Below are the code and all the weights of a small trained network. Each question names an input and a class and asks about switching units off, where a switched-off unit gives its printed mean instead of its output.

import numpy as np


def w(rows, s, z=0):
    codes = np.array(rows[::2]) - 128.0
    scale = np.full(codes.shape[1], s)
    scale[-1] = z or s
    return codes * scale


def norm(h):
    return h / np.sqrt((h * h).mean(-1, keepdims=True) + 1e-5)


def f(y):
    return np.maximum(y, 0)


def log_softmax(a):
    a = a - a.max(-1, keepdims=True)
    return a - np.log(np.exp(a).sum(-1, keepdims=True))


def net(x, mask):
    res = np.array(x, float).reshape(1, 7) / 4 @ E
    u = 0
    for l in range(2):
        y = f(norm(res) @ A[l][:, :-1].T + A[l][:, -1])
        res = res + np.where(mask[u : u + 5], y, B[l][:, -1]) @ B[l][:, :-1]
        u += 5
    return log_softmax(norm(res)[-1] @ U[:, :-1].T + U[:, -1])


A, B = {}, {}
E = w([
[112,102,88,147,152,224,238,157,223,107],'x0',
[196,33,213,150,126,104,254,82,49,78],'x1',
[138,157,144,137,171,74,158,145,135,181],'x2',
[185,201,65,132,132,128,168,83,59,187],'x3',
[151,111,124,69,247,158,72,133,106,32],'x4',
[175,192,17,149,174,34,93,219,188,107],'x5',
[16,182,98,102,58,133,203,137,13,132],'x6',
],0.009)
A[0] = w([
[186,191,107,137,211,129,111,173,204,105,53],'0.n0',
[179,188,38,131,242,146,75,201,152,137,23],'0.n1',
[156,152,179,124,139,33,135,171,254,145,77],'0.n2',
[92,114,213,92,165,168,66,105,133,51,2],'0.n3',
[30,148,90,153,104,205,126,184,244,165,29],'0.n4',
],0.0088,0.0076)
B[0] = w([
[134,106,137,87,160,100,174,53,127,132,224],'0.n0',
[156,188,57,10,200,68,116,23,145,103,254],'0.n1',
[127,53,98,213,193,128,128,178,105,214,212],'0.n2',
[111,97,185,67,186,183,96,156,122,140,180],'0.n3',
[18,113,84,101,75,237,212,145,232,201,210],'0.n4',
],0.011,0.0057)
A[1] = w([
[52,137,132,157,212,163,185,167,72,29,90],'1.n0',
[122,180,91,96,70,74,2,169,158,114,59],'1.n1',
[148,84,204,179,130,174,155,103,179,57,79],'1.n2',
[111,94,243,122,185,211,63,141,129,91,1],'1.n3',
[127,163,135,159,100,179,181,78,27,163,26],'1.n4',
],0.0086,0.0058)
B[1] = w([
[162,106,83,76,59,126,79,204,106,80,220],'1.n0',
[52,224,115,220,176,77,66,244,110,102,227],'1.n1',
[184,217,81,154,118,196,37,81,140,60,219],'1.n2',
[83,2,202,62,64,92,57,87,138,126,244],'1.n3',
[119,194,220,121,121,37,192,138,135,153,255],'1.n4',
],0.0097,0.0037)
U = w([
[176,38,136,252,175,69,133,169,153,208,32],'0',
[121,33,219,67,112,171,37,97,101,88,253],'1',
[28,130,61,121,72,228,167,148,209,194,210],'2',
[170,166,35,79,244,74,92,94,168,123,236],'3',
[142,206,218,155,42,98,212,76,50,195,35],'4',
[251,80,135,195,97,178,107,88,175,67,26],'5',
[56,208,94,202,99,64,19,205,88,150,101],'6',
[117,151,98,85,53,122,190,195,30,41,18],'7',
],0.017,0.0028)

Each question gives the input, the list of numbers given to net, and the class t.
The units are the neurons (one row each of A and B). Each row of codes is followed by its name. A weight is (code - 128) times the scale printed after its matrix; where a second scale follows, it is the last column's (A, B and U).
mask holds one flag per neuron, layer by layer. A switched-off neuron (its flag False) gives its mean, the last column of its row in B, instead of its output. The means were averaged over made-up inputs and are rounded, as every weight is.
A unit's drop is (log p(t) with every unit on - log p(t) with that unit switched off) / (log p(t) with every unit on - log p(t) with every unit switched off).
The circuit of an input: a set's keep is (log p(t) with only the set's units on - log p(t) with every unit switched off) / (log p(t) with every unit on - log p(t) with every unit switched off). Starting from all 10 units, units are removed one at a time, each time the one whose removal leaves the highest keep (on an exact tie, the one counted first), for as long as the keep stays at least 0.8.
units of the circuit, in order: the units of the circuit, biggest drop first
unit that matters most: the unit with the biggest drop
k most important neurons: the k neurons with the biggest drops, biggest first
top k neurons in layer l: the k neurons of layer l with the biggest drops, biggest first
drop of u: that unit's drop, to one decimal
input [-7,0,8,-2,0,-4,-7], class 0: unit that matters most	0.n2
input [4,1,3,4,-1,-6,-4], class 5: top 2 neurons in layer 1	(1.n2 1.n1)
input [-8,8,1,-1,3,5,1], class 7: units of the circuit, in order	(0.n1 0.n2)
input [4,-2,2,8,5,-8,-7], class 1: 2 most important neurons	(1.n3 0.n1)
input [4,8,-1,-3,2,6,-4], class 5: units of the circuit, in order	(1.n2 0.n1)
input [7,8,-4,5,8,2,-2], class 5: 2 most important neurons	(0.n1 1.n2)
input [3,8,1,-1,3,3,0], class 5: units of the circuit, in order	(1.n2 0.n1)
input [2,4,7,0,-2,-8,-7], class 5: 2 most important neurons	(1.n2 0.n3)
input [7,5,8,0,5,-3,4], class 7: drop of 1.n0	0.5
input [-1,-3,-4,-1,-7,3,-8], class 0: drop of 0.n2	1.9
input [4,-7,-6,-5,0,6,-2], class 2: drop of 0.n4	5.7
